Here is a tiny trained network, its code and every weight. The questions are about switching its units off for an input and a target symbol, where a switched-off unit gives its printed mean instead of its output.

import numpy as np


def w(rows, s, z=0):
    codes = np.array(rows[::2]) - 128.0
    scale = np.full(codes.shape[1], s)
    scale[-1] = z or s
    return codes * scale


def norm(h):
    return h / np.sqrt((h * h).mean(-1, keepdims=True) + 1e-5)


def f(y):
    return np.maximum(y, 0)


def softmax(a):
    e = np.exp(a - a.max(-1, keepdims=True))
    return e / e.sum(-1, keepdims=True)


def log_softmax(a):
    a = a - a.max(-1, keepdims=True)
    return a - np.log(np.exp(a).sum(-1, keepdims=True))


def net(x, mask):
    ids = ['αβγδεζηθλμξπστφω'.index(c) for c in x.split()]
    T = len(ids)
    res = E[ids] + P[:T]
    r = norm(res)
    for j in range(3):
        rows = slice(3 * j, 3 * j + 3)
        q, k, v = (r @ M[0][rows].T for M in (Q, K, V))
        z = softmax(np.where(np.tri(T) > 0, q @ k.T / 3**0.5, -1e9)) @ v
        o = O[0][rows]
        res = res + np.where(mask[j], z, o[:, -1]) @ o[:, :-1]
    y = f(norm(res) @ A[0][:, :-1].T + A[0][:, -1])
    res = res + np.where(mask[3:15], y, B[0][:, -1]) @ B[0][:, :-1]
    return log_softmax(norm(res)[-1] @ U[:, :-1].T + U[:, -1])


Q, K, V, O, A, B = {}, {}, {}, {}, {}, {}
E = w([
[130,126,58,164,134,179,175,130,164,153,177,79],'α',
[72,125,151,100,110,114,99,148,102,88,122,229],'β',
[121,78,162,170,152,108,125,110,153,163,94,47],'γ',
[205,133,237,73,178,160,169,138,196,62,181,194],'δ',
[115,135,129,115,85,149,145,168,126,106,102,111],'ε',
[142,157,111,131,76,152,130,142,133,78,89,123],'ζ',
[102,62,146,118,100,126,37,134,99,114,104,182],'η',
[146,143,117,205,218,138,41,243,126,86,150,86],'θ',
[148,112,113,87,40,146,143,156,94,131,110,119],'λ',
[91,85,70,84,148,36,185,111,121,32,62,120],'μ',
[53,125,147,155,129,149,113,95,74,143,142,186],'ξ',
[113,89,122,146,96,123,38,21,99,70,145,169],'π',
[170,223,154,74,255,162,132,79,56,117,56,88],'σ',
[117,94,115,113,112,135,105,102,96,143,137,241],'τ',
[124,129,132,92,100,145,161,177,83,132,116,104],'φ',
[101,155,123,106,162,116,123,156,198,168,137,124],'ω',
],0.0077)
P = w([
[160,189,161,173,46,3,168,85,60,112,231,103],'0',
[92,81,132,101,135,206,112,162,133,94,86,124],'1',
[88,93,122,107,145,199,100,148,132,94,57,129],'2',
[100,95,142,86,114,184,118,166,127,92,67,131],'3',
[93,98,131,100,136,175,108,180,133,87,64,115],'4',
[93,95,137,85,102,185,104,173,116,131,83,121],'5',
[105,105,126,107,118,179,130,182,132,93,76,153],'6',
[63,96,114,99,156,217,146,165,119,65,54,141],'7',
[99,95,130,111,127,201,132,192,138,89,88,130],'8',
],0.0038)
Q[0] = w([
[195,104,160,85,92,94,113,70,161,122,177,241],'H1',
[162,142,106,117,147,108,160,133,151,99,89,82],'H1',
[142,161,172,156,179,157,127,173,212,160,184,103],'H1',
[96,92,111,175,120,122,116,150,116,161,107,95],'H2',
[135,121,168,124,2,111,111,149,87,161,156,164],'H2',
[164,133,164,158,211,48,116,127,187,182,169,95],'H2',
[172,188,161,132,230,92,93,136,171,124,155,150],'H3',
[137,90,147,188,124,130,131,83,135,176,126,54],'H3',
[125,121,182,83,105,99,114,70,42,93,36,134],'H3',
],0.029)
K[0] = w([
[147,80,159,167,113,125,124,69,222,73,227,218],'H1',
[166,141,105,76,99,153,199,151,152,108,104,86],'H1',
[189,122,230,156,245,127,113,121,187,168,153,68],'H1',
[121,114,112,162,87,60,129,98,142,191,121,90],'H2',
[113,133,98,175,55,132,126,109,76,180,241,147],'H2',
[115,87,140,118,121,252,101,157,206,178,68,133],'H2',
[94,122,178,58,197,169,112,216,158,93,68,169],'H3',
[83,57,103,156,129,179,124,113,142,115,38,66],'H3',
[194,166,205,148,186,50,128,30,55,122,104,59],'H3',
],0.025)
V[0] = w([
[76,161,21,160,114,90,82,149,115,167,96,91],'H1',
[218,79,134,56,170,137,177,131,215,71,142,61],'H1',
[209,166,45,80,137,126,165,156,200,163,134,1],'H1',
[185,150,133,125,87,154,114,157,175,96,149,37],'H2',
[115,127,225,118,143,120,53,204,57,81,135,97],'H2',
[198,89,116,37,74,147,134,164,66,211,86,122],'H2',
[223,161,98,120,87,144,70,129,172,46,55,177],'H3',
[65,110,171,102,93,23,134,196,178,67,82,162],'H3',
[115,198,170,98,171,142,191,183,135,168,200,203],'H3',
],0.0092)
O[0] = w([
[59,138,97,111,146,107,94,180,115,166,101,68,92],'H1',
[183,193,159,144,137,48,174,71,188,86,157,82,92],'H1',
[121,213,106,112,167,76,124,133,189,105,191,41,3],'H1',
[200,189,167,146,110,127,85,131,142,133,147,248,145],'H2',
[156,195,191,119,140,99,211,110,196,98,230,111,236],'H2',
[138,176,53,63,71,69,136,161,60,171,159,114,76],'H2',
[178,145,126,96,210,65,2,115,159,121,168,59,67],'H3',
[100,139,192,58,145,132,71,222,146,74,45,87,135],'H3',
[11,99,120,62,215,188,114,123,184,150,177,171,56],'H3',
],0.0041,0.0068)
A[0] = w([
[109,118,90,132,124,148,135,116,125,132,137,101,106],'N1',
[110,57,133,154,82,114,54,44,86,135,127,200,37],'N2',
[121,133,64,176,102,137,136,98,172,196,186,107,10],'N3',
[91,142,109,114,103,119,152,111,136,140,151,137,37],'N4',
[151,121,124,192,161,125,46,192,125,130,194,108,7],'N5',
[114,167,140,157,194,113,123,95,75,133,136,127,58],'N6',
[148,168,130,124,206,140,110,37,65,160,108,104,46],'N7',
[90,69,60,115,154,7,143,102,119,77,103,140,8],'N8',
[161,131,75,107,112,105,103,131,121,146,126,134,37],'N9',
[108,158,148,116,127,124,127,150,138,113,112,151,101],'N10',
[81,122,116,101,148,97,88,111,191,202,140,148,15],'N11',
[152,99,152,195,116,92,119,103,144,185,109,78,3],'N12',
],0.019,0.004)
B[0] = w([
[147,121,134,141,130,84,132,119,165,133,133,157,146],'N1',
[33,108,178,142,83,85,81,108,53,4,181,171,255],'N2',
[148,64,55,175,72,196,101,70,151,125,191,50,159],'N3',
[131,175,129,137,202,148,107,122,101,103,95,103,145],'N4',
[177,103,100,200,187,164,115,252,161,81,138,159,147],'N5',
[162,169,127,90,145,145,126,160,75,142,100,127,166],'N6',
[127,247,107,79,162,173,135,118,53,86,139,142,185],'N7',
[158,86,32,76,164,35,121,85,164,116,75,185,145],'N8',
[61,124,105,141,145,112,196,168,148,161,180,124,131],'N9',
[149,109,102,128,116,123,99,100,104,172,153,138,162],'N10',
[51,223,125,203,75,111,101,104,175,166,57,121,140],'N11',
[118,87,190,154,211,103,114,105,65,232,138,119,182],'N12',
],0.015,0.013)
U = w([
[76,94,163,36,142,166,120,159,185,129,126,57,133],'α',
[167,127,102,204,188,148,90,253,159,109,134,156,150],'β',
[158,85,42,89,160,34,136,80,155,116,64,169,155],'γ',
[73,99,160,149,91,89,77,97,74,40,171,166,177],'δ',
[70,49,130,89,127,239,109,131,124,160,108,216,177],'ε',
[150,84,204,176,193,83,130,101,79,212,112,93,186],'ζ',
[174,142,157,86,74,63,152,150,147,92,131,20,53],'η',
[214,131,107,64,50,123,34,147,122,211,177,174,38],'θ',
[151,80,56,197,109,187,110,59,149,124,194,56,137],'λ',
[192,133,138,175,24,146,220,135,99,129,62,160,157],'μ',
[157,104,145,87,98,155,43,164,118,111,35,52,31],'ξ',
[67,212,124,178,91,109,76,101,199,177,85,129,176],'π',
[68,111,125,155,189,172,251,101,159,88,62,117,5],'σ',
[79,137,73,108,109,84,222,187,125,177,212,122,99],'τ',
[197,152,196,104,159,125,159,60,226,105,207,185,92],'φ',
[148,230,90,73,178,179,131,114,46,118,125,130,175],'ω',
],0.0057,0.0017)

Each question gives the input, a string of symbols that net reads in full, and the target symbol t.
The units are the heads (3 rows each of Q, K, V and O) and the neurons (one row each of A and B). Each row of codes is followed by its name. A weight is (code - 128) times the scale printed after its matrix; where a second scale follows, it is the last column's (O, A, B and U).
mask holds one flag per unit, heads first, then neurons. A switched-off unit (its flag False) gives its mean, the last column of its rows in O or B, instead of its output. The means were averaged over made-up inputs and are rounded, as every weight is.
A unit's drop is (log p(t) with every unit on - log p(t) with that unit switched off) / (log p(t) with every unit on - log p(t) with every unit switched off).
The circuit of an input: a set's keep is (log p(t) with only the set's units on - log p(t) with every unit switched off) / (log p(t) with every unit on - log p(t) with every unit switched off). Starting from the 12 units with the biggest drops (on a tie, the unit counted first), units are removed one at a time, each time the one whose removal leaves the highest keep (on an exact tie, the one counted first), for as long as the keep stays at least 0.8.
circuit, biggest first: the units of the circuit, biggest drop first
most important unit: the unit with the biggest drop
which heads matter: for each layer, one digit per head in row order, 1 if its drop is at least 0.15 and else 0, layers parted by /
drop when u is switched off: that unit's drop, to one decimal
input ω θ γ ξ λ ξ ζ γ, target ζ: circuit, biggest first => N12, N2
input μ β ε, target ξ: which heads matter => 001
input λ λ γ λ δ ε, target τ: most important unit => H2
input σ φ δ ξ γ ε, target λ: circuit, biggest first => H3, N3
input β θ ξ ε, target α: which heads matter => 011
input γ α ε, target μ: which heads matter => 101
input θ α ε μ λ δ, target φ: circuit, biggest first => H1, N2
input ζ γ γ γ ε η σ φ, target β: circuit, biggest first => H3, N5, N2
input γ ε ζ μ η π ε, target μ: circuit, biggest first => N2, H3
input π σ ε, target ζ: circuit, biggest first => H3, N2, N12
input δ γ γ σ γ λ, target π: circuit, biggest first => H3, N11
input ω γ γ λ, target ε: circuit, biggest first => H3, N2
input τ γ φ, target γ: which heads matter => 010
input σ γ τ ζ, target λ: circuit, biggest first => H3, N3, H1
input λ π τ φ, target τ: circuit, biggest first => H2, N9, N2
input π ε α η ω ζ ξ λ, target ζ: most important unit => H3
input ξ ξ θ θ ε ω β λ, target σ: which heads matter => 011
input σ θ ε β γ ω λ σ φ, target λ: which heads matter => 001
input ε λ γ λ β ε, target θ: which heads matter => 000
input β ξ π σ η σ θ φ, target α: which heads matter => 011
input τ γ θ μ ω, target π: most important unit => N11
input η π λ φ δ γ γ γ λ, target η: drop when N12 is switched off => 0.2
input ζ ξ β η γ φ, target β: drop when N5 is switched off => 0.3
